Below is a small trained network, with its code and all its weights. Each question gives an input and a target symbol and asks what happens when units are switched off, that is, made to give their printed mean instead of their output.

import numpy as np


def w(rows, s, z=0):
    codes = np.array(rows[::2]) - 128.0
    scale = np.full(codes.shape[1], s)
    scale[-1] = z or s
    return codes * scale


def f(y):
    return np.maximum(y, 0)


def softmax(a):
    e = np.exp(a - a.max(-1, keepdims=True))
    return e / e.sum(-1, keepdims=True)


def log_softmax(a):
    a = a - a.max(-1, keepdims=True)
    return a - np.log(np.exp(a).sum(-1, keepdims=True))


def net(x, mask):
    ids = ['αβγδεζηθλμξπτφψω'.index(c) for c in x.split()]
    T = len(ids)
    res = E[ids] + P[:T]
    u = 0
    for l in range(2):
        r = res
        for j in range(2):
            rows = slice(4 * j, 4 * j + 4)
            q, k, v = (r @ M[l][rows].T for M in (Q, K, V))
            z = softmax(np.where(np.tri(T) > 0, q @ k.T / 4**0.5, -1e9)) @ v
            o = O[l][rows]
            res = res + np.where(mask[u + j], z, o[:, -1]) @ o[:, :-1]
        u += 2
        y = f(res @ A[l][:, :-1].T + A[l][:, -1])
        res = res + np.where(mask[u : u + 8], y, B[l][:, -1]) @ B[l][:, :-1]
        u += 8
    return log_softmax(res[-1] @ U[:, :-1].T + U[:, -1])


Q, K, V, O, A, B = {}, {}, {}, {}, {}, {}
E = w([
[88,171,170,97,96,106,137,140,106,47,86],'α',
[118,199,217,74,154,145,141,127,129,145,112],'β',
[147,169,133,75,198,157,137,102,78,76,73],'γ',
[114,116,205,125,173,97,102,153,152,75,127],'δ',
[168,97,187,80,254,153,102,136,134,94,129],'ε',
[173,107,143,56,116,184,167,156,152,104,117],'ζ',
[125,154,225,138,129,149,151,185,176,151,136],'η',
[129,142,98,59,137,124,67,143,118,125,113],'θ',
[59,198,144,181,134,71,124,138,90,111,96],'λ',
[120,144,176,203,194,142,187,191,88,104,108],'μ',
[83,149,116,131,197,113,42,145,133,188,139],'ξ',
[114,220,107,117,59,158,141,143,92,174,115],'π',
[176,148,119,162,154,95,165,16,201,163,99],'τ',
[163,44,103,200,156,125,96,161,72,65,101],'φ',
[155,98,64,196,52,68,87,147,112,184,128],'ψ',
[164,134,52,179,135,176,133,151,10,230,131],'ω',
],0.012)
P = w([
[121,82,190,122,133,58,152,101,65,187,23],'0',
[102,148,91,98,154,77,139,226,199,98,100],'1',
[198,155,140,148,153,120,76,184,166,143,9],'2',
[44,87,111,127,131,124,182,56,65,174,164],'3',
[155,162,93,141,153,102,121,151,130,80,213],'4',
[205,170,94,192,157,130,45,117,103,132,96],'5',
],0.011)
Q[0] = w([
[100,60,132,67,104,160,136,99,116,94,148],'0.h1',
[124,115,116,161,134,119,168,103,154,139,143],'0.h1',
[134,123,159,88,151,187,125,99,89,87,72],'0.h1',
[116,67,136,98,74,158,145,113,132,130,140],'0.h1',
[170,103,153,200,129,139,99,105,97,197,22],'0.h2',
[206,164,173,152,100,185,45,131,105,108,150],'0.h2',
[22,47,175,53,107,185,207,96,140,94,204],'0.h2',
[2,14,113,90,77,157,188,15,131,184,140],'0.h2',
],0.0076)
K[0] = w([
[153,112,167,106,100,102,112,111,127,155,93],'0.h1',
[136,143,137,124,134,133,130,129,151,108,118],'0.h1',
[118,103,143,130,118,110,172,82,103,146,135],'0.h1',
[135,95,143,109,109,97,130,130,135,125,87],'0.h1',
[156,69,56,233,114,120,132,97,118,201,154],'0.h2',
[147,121,179,170,105,167,114,91,64,133,153],'0.h2',
[141,143,189,73,171,79,167,139,157,128,44],'0.h2',
[123,119,103,105,139,67,143,127,166,161,2],'0.h2',
],0.011)
V[0] = w([
[160,103,115,108,110,126,146,149,118,127,111],'0.h1',
[125,115,117,147,131,133,150,142,93,150,138],'0.h1',
[141,100,186,101,90,115,108,111,103,146,90],'0.h1',
[161,108,113,114,144,165,145,126,123,139,138],'0.h1',
[135,82,108,141,164,145,139,165,39,83,78],'0.h2',
[136,2,110,199,58,112,83,168,143,121,157],'0.h2',
[135,138,111,138,161,166,141,219,55,203,154],'0.h2',
[128,103,171,135,208,144,134,150,127,88,125],'0.h2',
],0.0077)
O[0] = w([
[152,130,115,100,136,153,154,140,98,76,99,137],'0.h1',
[90,158,122,117,128,164,184,122,87,157,112,89],'0.h1',
[172,54,173,72,127,130,130,106,99,134,76,204],'0.h1',
[110,119,100,129,125,176,155,137,151,133,155,7],'0.h1',
[67,72,1,132,175,117,195,125,71,75,12,144],'0.h2',
[46,75,137,169,115,200,62,66,224,86,98,66],'0.h2',
[164,188,64,186,212,221,161,139,122,157,52,118],'0.h2',
[123,104,114,122,245,73,183,159,128,61,138,85],'0.h2',
],0.0064,0.0017)
A[0] = w([
[191,212,106,145,188,158,119,155,105,119,71,145],'0.n1',
[180,111,119,144,112,65,78,154,115,176,127,43],'0.n2',
[100,176,116,116,133,230,78,134,154,67,31,59],'0.n3',
[198,99,39,122,73,139,141,226,234,101,179,223],'0.n4',
[77,113,161,90,78,129,208,212,131,91,196,163],'0.n5',
[120,143,190,90,143,240,167,93,130,197,51,195],'0.n6',
[73,97,103,3,90,129,41,206,80,142,237,205],'0.n7',
[121,153,147,179,127,73,22,140,253,69,136,253],'0.n8',
],0.0057,0.003)
B[0] = w([
[142,208,131,76,85,103,136,228,222,186,135,223],'0.n1',
[126,117,140,197,162,81,138,54,61,144,49,168],'0.n2',
[54,113,177,194,127,202,92,155,219,134,110,179],'0.n3',
[168,188,171,130,149,223,71,111,169,32,80,186],'0.n4',
[144,187,254,160,142,164,150,30,63,35,98,152],'0.n5',
[95,113,102,195,174,82,40,70,78,36,45,188],'0.n6',
[67,231,134,130,226,233,83,36,30,125,39,165],'0.n7',
[136,133,128,163,116,58,48,141,142,47,95,254],'0.n8',
],0.0057,0.0072)
Q[1] = w([
[23,86,63,108,163,143,164,121,56,99,127],'1.h1',
[123,178,141,166,156,104,40,179,163,114,2],'1.h1',
[136,225,153,113,178,87,148,160,142,125,122],'1.h1',
[176,101,137,145,94,94,95,168,84,235,47],'1.h1',
[84,149,105,157,186,83,129,111,85,165,73],'1.h2',
[143,54,118,163,107,76,149,135,140,180,105],'1.h2',
[28,61,175,90,71,196,140,142,114,133,129],'1.h2',
[134,135,151,191,119,162,120,166,80,125,187],'1.h2',
],0.0087)
K[1] = w([
[119,67,100,88,183,74,121,249,135,97,69],'1.h1',
[144,123,5,212,132,166,123,86,88,125,221],'1.h1',
[155,184,118,152,160,140,163,116,133,113,249],'1.h1',
[185,97,38,219,75,61,132,53,176,234,88],'1.h1',
[137,179,2,247,91,127,111,126,116,116,170],'1.h2',
[127,14,115,228,89,122,108,128,138,109,65],'1.h2',
[117,95,144,133,184,155,117,204,71,61,117],'1.h2',
[60,145,220,180,112,185,162,138,88,149,165],'1.h2',
],0.0069)
V[1] = w([
[74,120,154,189,152,89,127,180,111,141,172],'1.h1',
[133,90,136,97,254,176,80,123,134,143,154],'1.h1',
[177,120,179,140,130,174,202,105,143,76,142],'1.h1',
[85,149,158,93,110,179,119,182,87,131,106],'1.h1',
[161,122,167,104,133,108,119,132,127,125,80],'1.h2',
[146,139,161,116,101,136,133,154,136,139,127],'1.h2',
[106,128,151,108,140,119,104,170,156,113,81],'1.h2',
[151,111,108,143,101,89,122,164,90,139,118],'1.h2',
],0.0098)
O[1] = w([
[74,99,150,217,196,73,151,171,163,147,170,109],'1.h1',
[117,2,156,63,179,125,81,152,148,159,97,97],'1.h1',
[100,131,196,94,85,131,216,138,144,81,68,52],'1.h1',
[130,110,202,152,126,210,124,127,83,169,147,81],'1.h1',
[99,114,119,111,136,149,135,130,113,105,181,254],'1.h2',
[127,129,148,139,125,170,151,137,145,139,139,114],'1.h2',
[89,115,134,136,108,137,116,147,91,150,164,232],'1.h2',
[128,98,125,150,171,146,137,102,128,101,144,161],'1.h2',
],0.0091,0.0083)
A[1] = w([
[100,148,160,162,147,156,116,57,142,154,59,124],'1.n1',
[120,120,131,131,171,149,133,200,223,213,115,37],'1.n2',
[149,10,135,106,142,80,173,96,102,172,97,145],'1.n3',
[183,187,130,78,51,106,137,198,177,79,114,104],'1.n4',
[149,123,143,1,119,105,207,167,142,170,225,158],'1.n5',
[166,183,168,137,146,143,66,158,188,131,193,169],'1.n6',
[76,96,97,174,147,156,82,144,234,162,139,2],'1.n7',
[131,99,56,164,94,113,72,50,68,136,123,165],'1.n8',
],0.0074,0.0031)
B[1] = w([
[203,143,128,159,137,145,145,122,86,55,150,177],'1.n1',
[174,56,83,151,185,138,200,119,127,165,120,164],'1.n2',
[195,212,181,213,139,192,124,106,81,127,190,176],'1.n3',
[140,162,140,103,154,89,145,31,186,212,55,193],'1.n4',
[76,142,13,39,83,165,154,46,189,106,254,145],'1.n5',
[169,94,166,149,60,103,87,166,156,188,153,231],'1.n6',
[99,59,73,184,91,138,157,30,144,98,143,203],'1.n7',
[81,150,211,76,171,146,158,136,161,126,140,254],'1.n8',
],0.0078,0.012)
U = w([
[130,149,192,159,191,118,151,47,23,112,107,216],'α',
[49,121,161,96,76,145,149,89,106,241,191,124],'β',
[58,136,1,80,101,103,155,95,103,123,165,146],'γ',
[109,77,183,107,164,64,105,171,138,59,123,59],'δ',
[165,106,104,87,186,143,129,142,163,73,163,60],'ε',
[131,87,145,80,116,176,144,90,149,141,74,104],'ζ',
[116,101,247,127,123,154,157,175,198,175,112,84],'η',
[189,105,129,61,109,147,47,201,104,130,120,227],'θ',
[156,175,111,163,122,80,121,215,99,115,189,100],'λ',
[97,136,140,158,183,133,195,182,167,125,99,104],'μ',
[150,38,122,119,118,75,113,134,120,179,151,161],'ξ',
[186,161,153,154,53,164,125,147,85,205,137,2],'π',
[139,161,102,97,185,67,100,121,175,160,47,169],'τ',
[77,59,70,121,150,98,156,98,114,73,61,160],'φ',
[145,132,125,162,84,176,71,125,169,69,167,95],'ψ',
[176,126,68,162,129,189,174,105,112,162,79,100],'ω',
],0.0063,0.0037)

Each question gives the input, a string of symbols that net reads in full, and the target symbol t.
The units are the heads (4 rows each of Q, K, V and O) and the neurons (one row each of A and B). Each row of codes is followed by its name. A weight is (code - 128) times the scale printed after its matrix; where a second scale follows, it is the last column's (O, A, B and U).
mask holds one flag per unit, layer by layer, with each layer's heads first. A switched-off unit (its flag False) gives its mean, the last column of its rows in O or B, instead of its output. The means were averaged over made-up inputs and are rounded, as every weight is.
A unit's drop is (log p(t) with every unit on - log p(t) with that unit switched off) / (log p(t) with every unit on - log p(t) with every unit switched off).
The circuit of an input: a set's keep is (log p(t) with only the set's units on - log p(t) with every unit switched off) / (log p(t) with every unit on - log p(t) with every unit switched off). Starting from the 12 units with the biggest drops (on a tie, the unit counted first), units are removed one at a time, each time the one whose removal leaves the highest keep (on an exact tie, the one counted first), for as long as the keep stays at least 0.8.
units of the circuit, in order: the units of the circuit, biggest drop first
most important unit: the unit with the biggest drop
k most important neurons: the k neurons with the biggest drops, biggest first
k most important neurons of layer l: the k neurons of layer l with the biggest drops, biggest first
heads that matter: for each layer, one digit per head in row order, 1 if its drop is at least 0.15 and else 0, layers parted by /
input ψ ε τ τ δ, target δ: units of the circuit, in order : 1.h1, 0.h2
input ξ γ β ψ, target α: heads that matter : 00 / 01
input θ τ μ τ ψ, target ψ: units of the circuit, in order : 0.h2
input ψ β ξ φ θ ξ, target φ: units of the circuit, in order : 0.h2, 1.n7, 1.h1
input τ ξ θ, target τ: units of the circuit, in order : 1.n4, 1.h1, 0.n1
input τ τ λ, target τ: units of the circuit, in order : 1.h1, 1.n4, 0.n1
input τ ψ τ δ, target α: units of the circuit, in order : 0.n7, 0.n5, 0.h2
input δ ψ ω τ ψ ξ, target ψ: 2 most important neurons : 1.n7, 0.n3
input ξ τ τ τ δ φ, target φ: units of the circuit, in order : 0.h2, 1.h1
input ω τ ζ, target ω: heads that matter : 01 / 00
input μ γ ω τ τ ζ, target τ: units of the circuit, in order : 1.h1, 1.n4, 1.h2
input ξ ε ξ τ, target α: units of the circuit, in order : 1.n3, 1.h1, 0.n1, 0.h2
input ψ τ λ, target ψ: 2 most important neurons : 0.n3, 1.n7
input θ τ μ, target τ: heads that matter : 00 / 10
input τ ξ τ ω τ θ, target ω: heads that matter : 01 / 00
input ε δ τ δ ψ η, target ψ: heads that matter : 01 / 00
input τ ψ η ω θ, target θ: most important neuron : 0.n7
input ξ φ λ η, target α: 2 most important neurons of layer 1 : 1.n6, 1.n3
input θ ψ γ ξ τ ξ, target τ: heads that matter : 00 / 10
input ω τ α ε δ π, target π: units of the circuit, in order : 1.h1, 0.n1, 0.h2
input μ τ ψ π, target α: most important unit : 0.n7
input τ ψ τ η δ, target δ: units of the circuit, in order : 1.h1, 0.h2
input β τ δ θ α, target α: units of the circuit, in order : 0.n5, 0.h2, 0.n7
input β η δ, target η: heads that matter : 01 / 10
input τ ψ ψ τ, target β: units of the circuit, in order : 0.h2, 0.n8
input τ θ η, target τ: heads that matter : 00 / 10
input φ ζ τ ω η ψ, target ω: units of the circuit, in order : 0.h2
input α τ τ θ, target α: heads that matter : 01 / 00
input ξ θ γ, target ξ: 2 most important neurons of layer 0 : 0.n1, 0.n4
input α γ μ ξ, target α: 4 most important neurons : 0.n7, 0.n1, 1.n6, 1.n3
